Below are the code and all the weights of a small trained network. Each question names an input and a class and asks about switching units off, where a switched-off unit gives its printed mean instead of its output.

import numpy as np


def w(rows, s, z=0):
    codes = np.array(rows[::2]) - 128.0
    scale = np.full(codes.shape[1], s)
    scale[-1] = z or s
    return codes * scale


def norm(h):
    return h / np.sqrt((h * h).mean(-1, keepdims=True) + 1e-5)


def f(y):
    return y / 2 * (1 + np.tanh(0.7978845608 * (y + 0.044715 * y**3)))


def log_softmax(a):
    a = a - a.max(-1, keepdims=True)
    return a - np.log(np.exp(a).sum(-1, keepdims=True))


def net(x, mask):
    res = np.array(x, float).reshape(1, 6) / 4 @ E
    u = 0
    for l in range(3):
        y = f(norm(res) @ A[l][:, :-1].T + A[l][:, -1])
        res = res + np.where(mask[u : u + 8], y, B[l][:, -1]) @ B[l][:, :-1]
        u += 8
    return log_softmax(norm(res)[-1] @ U[:, :-1].T + U[:, -1])


A, B = {}, {}
E = w([
[214,203,78,94,161,141,56],'x0',
[171,84,197,3,76,147,172],'x1',
[83,152,150,57,206,88,169],'x2',
[121,111,90,122,128,116,125],'x3',
[125,127,130,125,128,128,127],'x4',
[142,122,186,131,79,36,28],'x5',
],0.0058)
A[0] = w([
[139,149,115,163,28,125,115,59],'L0N0',
[55,122,202,169,104,92,184,77],'L0N1',
[81,140,136,89,185,54,164,157],'L0N2',
[134,167,162,121,146,2,131,88],'L0N3',
[132,42,127,190,119,130,139,85],'L0N4',
[98,113,119,110,57,104,51,3],'L0N5',
[80,176,119,216,124,135,124,164],'L0N6',
[111,96,147,107,141,123,84,15],'L0N7',
],0.0092,0.0029)
B[0] = w([
[99,118,169,134,185,165,127,185],'L0N0',
[106,81,62,168,52,116,144,230],'L0N1',
[136,80,210,174,79,219,56,218],'L0N2',
[126,68,119,159,228,156,168,193],'L0N3',
[179,107,111,111,85,148,44,175],'L0N4',
[161,48,126,144,191,151,203,178],'L0N5',
[38,164,176,60,155,103,189,255],'L0N6',
[183,233,207,6,65,3,122,112],'L0N7',
],0.0062,0.0042)
A[1] = w([
[170,125,178,164,127,8,132,70],'L1N0',
[140,176,98,93,194,122,86,121],'L1N1',
[168,131,152,81,73,102,156,76],'L1N2',
[194,162,124,121,189,124,127,134],'L1N3',
[151,131,150,173,157,201,151,251],'L1N4',
[122,144,86,172,142,130,147,235],'L1N5',
[180,209,117,108,93,118,100,127],'L1N6',
[107,124,177,172,135,186,100,157],'L1N7',
],0.011,0.0022)
B[1] = w([
[171,111,92,158,175,130,254,160],'L1N0',
[66,64,133,173,87,135,131,212],'L1N1',
[113,182,90,145,80,36,134,161],'L1N2',
[53,60,148,149,91,184,157,201],'L1N3',
[181,55,95,79,150,104,138,255],'L1N4',
[225,150,191,113,139,162,93,199],'L1N5',
[36,75,88,168,96,75,138,169],'L1N6',
[163,126,122,90,141,114,62,222],'L1N7',
],0.0089,0.0055)
A[2] = w([
[131,183,137,184,190,146,77,132],'L2N0',
[106,90,162,188,195,140,77,174],'L2N1',
[173,102,112,64,77,112,185,253],'L2N2',
[131,64,140,177,127,2,125,69],'L2N3',
[198,44,204,125,61,112,12,197],'L2N4',
[117,139,110,33,84,63,120,1],'L2N5',
[81,64,156,109,67,107,158,158],'L2N6',
[129,114,153,181,78,137,171,37],'L2N7',
],0.0081,0.0021)
B[2] = w([
[124,156,132,123,47,59,114,143],'L2N0',
[160,210,134,63,70,18,167,210],'L2N1',
[141,212,152,151,182,52,132,209],'L2N2',
[188,118,112,94,106,236,201,190],'L2N3',
[81,159,111,108,247,182,39,255],'L2N4',
[53,200,97,166,150,22,113,136],'L2N5',
[111,172,152,145,93,159,66,219],'L2N6',
[89,57,2,187,67,126,148,146],'L2N7',
],0.0066,0.0077)
U = w([
[54,62,79,201,59,187,76,83],'0',
[167,121,128,96,161,131,52,255],'1',
[234,100,98,136,167,165,238,65],'2',
[116,255,106,131,73,42,119,58],'3',
],0.012,0.0044)

Each question gives the input, the list of numbers given to net, and the class t.
The units are the neurons (one row each of A and B). Each row of codes is followed by its name. A weight is (code - 128) times the scale printed after its matrix; where a second scale follows, it is the last column's (A, B and U).
mask holds one flag per neuron, layer by layer. A switched-off neuron (its flag False) gives its mean, the last column of its row in B, instead of its output. The means were averaged over made-up inputs and are rounded, as every weight is.
A unit's drop is (log p(t) with every unit on - log p(t) with that unit switched off) / (log p(t) with every unit on - log p(t) with every unit switched off).
The circuit of an input: a set's keep is (log p(t) with only the set's units on - log p(t) with every unit switched off) / (log p(t) with every unit on - log p(t) with every unit switched off). Starting from the 12 units with the biggest drops (on a tie, the unit counted first), units are removed one at a time, each time the one whose removal leaves the highest keep (on an exact tie, the one counted first), for as long as the keep stays at least 0.8.
circuit, biggest first: the units of the circuit, biggest drop first
unit that matters most: the unit with the biggest drop
top k neurons in layer l: the k neurons of layer l with the biggest drops, biggest first
drop of u: that unit's drop, to one decimal
input [-3,-6,-1,-7,2,5], class 3: top 4 neurons in layer 1 : L1N4, L1N6, L1N2, L1N1
input [5,-1,4,-8,-4,7], class 2: circuit, biggest first : L1N0
input [4,-7,-6,-4,-6,-1], class 3: circuit, biggest first : L0N6, L2N1
input [0,7,3,0,-6,5], class 3: top 2 neurons in layer 2 : L2N5, L2N2
input [2,-5,-4,7,8,-8], class 2: circuit, biggest first : L2N4, L1N5
input [7,1,-4,8,-6,8], class 2: top 2 neurons in layer 0 : L0N5, L0N4
input [6,8,5,2,1,6], class 3: circuit, biggest first : L1N2, L2N5
input [-6,7,2,-6,-2,8], class 2: circuit, biggest first : L1N0, L2N3
input [6,-6,-3,-3,6,1], class 0: top 2 neurons in layer 1 : L1N1, L1N6
input [-4,-8,7,-3,8,-1], class 3: top 2 neurons in layer 0 : L0N6, L0N1
input [8,8,1,6,8,-7], class 0: top 3 neurons in layer 1 : L1N3, L1N1, L1N6
input [-5,3,7,1,-5,-6], class 1: top 4 neurons in layer 1 : L1N0, L1N3, L1N7, L1N1
input [-7,4,4,1,-4,5], class 0: top 2 neurons in layer 0 : L0N1, L0N2
input [7,1,2,0,6,5], class 0: unit that matters most : L1N3
input [7,-5,5,0,6,8], class 2: top 3 neurons in layer 0 : L0N3, L0N4, L0N5
input [-6,-4,-8,8,-4,-2], class 1: top 2 neurons in layer 0 : L0N4, L0N0
input [8,-5,-4,-3,-2,2], class 0: top 2 neurons in layer 1 : L1N1, L1N6
input [6,-3,-4,-5,-6,1], class 0: top 2 neurons in layer 1 : L1N6, L1N1
input [-5,-4,-8,6,8,-7], class 1: top 2 neurons in layer 1 : L1N5, L1N0
input [-3,0,-4,-7,2,1], class 1: unit that matters most : L0N0
input [8,-2,-5,-7,5,7], class 0: drop of L1N3 : 0.3
input [2,-3,-3,6,-6,7], class 2: drop of L1N0 : 0.4
input [-6,-7,2,1,-8,7], class 2: drop of L0N3 : 0.1
input [5,6,0,8,4,2], class 3: drop of L0N1 : -0.1
